Here is a tiny trained network, its code and every weight. The questions are about switching its units off for an input and a class, where a switched-off unit gives its printed mean instead of its output.

import numpy as np


def w(rows, s, z=0):
    codes = np.array(rows[::2]) - 128.0
    scale = np.full(codes.shape[1], s)
    scale[-1] = z or s
    return codes * scale


def norm(h):
    return h / np.sqrt((h * h).mean(-1, keepdims=True) + 1e-5)


def f(y):
    return np.maximum(y, 0)


def log_softmax(a):
    a = a - a.max(-1, keepdims=True)
    return a - np.log(np.exp(a).sum(-1, keepdims=True))


def net(x, mask):
    res = np.array(x, float).reshape(1, 6) / 4 @ E
    u = 0
    for l in range(3):
        y = f(norm(res) @ A[l][:, :-1].T + A[l][:, -1])
        res = res + np.where(mask[u : u + 3], y, B[l][:, -1]) @ B[l][:, :-1]
        u += 3
    return log_softmax(norm(res)[-1] @ U[:, :-1].T + U[:, -1])


A, B = {}, {}
E = w([
[201,186,163,125,105,98,145,46,178],'x0',
[82,91,25,159,154,140,58,167,96],'x1',
[94,123,86,180,104,138,132,78,138],'x2',
[127,137,212,69,149,100,170,120,211],'x3',
[64,177,117,97,87,181,100,215,202],'x4',
[128,170,133,110,156,176,29,135,255],'x5',
],0.0092)
A[0] = w([
[101,169,255,164,159,199,65,144,137,6],'0.n1',
[68,95,71,218,145,107,70,139,141,130],'0.n2',
[139,148,186,104,173,182,76,129,145,136],'0.n3',
],0.0085,0.0019)
B[0] = w([
[86,108,74,206,142,121,17,246,195,223],'0.n1',
[106,54,68,83,135,204,208,118,89,253],'0.n2',
[112,209,135,73,76,107,53,74,163,238],'0.n3',
],0.013,0.005)
A[1] = w([
[135,170,247,128,188,144,120,189,235,142],'1.n1',
[49,167,88,128,122,190,154,30,140,4],'1.n2',
[51,130,254,193,108,123,108,222,18,248],'1.n3',
],0.0065,0.0036)
B[1] = w([
[100,130,134,91,68,41,156,156,194,253],'1.n1',
[156,101,139,35,4,169,88,189,74,157],'1.n2',
[50,114,165,128,132,54,41,75,145,219],'1.n3',
],0.013,0.0057)
A[2] = w([
[122,187,90,139,130,136,165,84,152,2],'2.n1',
[145,86,74,149,225,104,203,117,112,10],'2.n2',
[137,123,170,130,1,34,179,20,73,234],'2.n3',
],0.0075,0.0041)
B[2] = w([
[112,58,96,136,181,44,92,64,180,129],'2.n1',
[197,142,143,199,22,108,1,110,195,146],'2.n2',
[129,73,191,95,130,131,59,48,63,254],'2.n3',
],0.012,0.0095)
U = w([
[179,124,231,64,62,71,123,1,88,235],'0',
[172,219,70,173,108,121,190,129,132,2],'1',
[93,95,28,92,80,197,125,114,96,210],'2',
[141,195,149,157,211,187,138,158,109,2],'3',
[100,77,133,122,116,139,61,120,85,72],'4',
[87,130,101,104,150,206,56,161,153,65],'5',
[101,181,132,116,79,80,78,191,233,249],'6',
],0.0094,0.0041)

Each question gives the input, the list of numbers given to net, and the class t.
The units are the neurons (one row each of A and B). Each row of codes is followed by its name. A weight is (code - 128) times the scale printed after its matrix; where a second scale follows, it is the last column's (A, B and U).
mask holds one flag per neuron, layer by layer. A switched-off neuron (its flag False) gives its mean, the last column of its row in B, instead of its output. The means were averaged over made-up inputs and are rounded, as every weight is.
A unit's drop is (log p(t) with every unit on - log p(t) with that unit switched off) / (log p(t) with every unit on - log p(t) with every unit switched off).
The circuit of an input: a set's keep is (log p(t) with only the set's units on - log p(t) with every unit switched off) / (log p(t) with every unit on - log p(t) with every unit switched off). Starting from all 9 units, units are removed one at a time, each time the one whose removal leaves the highest keep (on an exact tie, the one counted first), for as long as the keep stays at least 0.8.
circuit, biggest first: the units of the circuit, biggest drop first
top k neurons: the k neurons with the biggest drops, biggest first
top k neurons in layer l: the k neurons of layer l with the biggest drops, biggest first
drop of u: that unit's drop, to one decimal
input [-3,-1,7,-4,6,4], class 2: circuit, biggest first => (0.n2)
input [-8,-4,4,5,7,-6], class 0: top 3 neurons => (0.n1, 1.n3, 0.n2)
input [5,5,-1,-6,-8,6], class 2: circuit, biggest first => (0.n2, 2.n3)
input [5,1,-5,4,-2,2], class 6: top 2 neurons => (0.n1, 0.n2)
input [4,8,1,-6,7,3], class 2: top 2 neurons => (0.n2, 0.n1)
input [-7,-7,-2,-6,-7,5], class 5: top 3 neurons => (1.n1, 2.n3, 0.n1)
input [8,8,5,-1,5,-2], class 2: drop of 0.n2 => 0.1
input [-1,6,0,-4,3,6], class 2: drop of 0.n2 => 0.7
input [-6,8,4,5,1,8], class 2: drop of 0.n2 => 1.1
input [4,5,-2,-7,6,4], class 2: top 2 neurons in layer 0 => (0.n2, 0.n1)
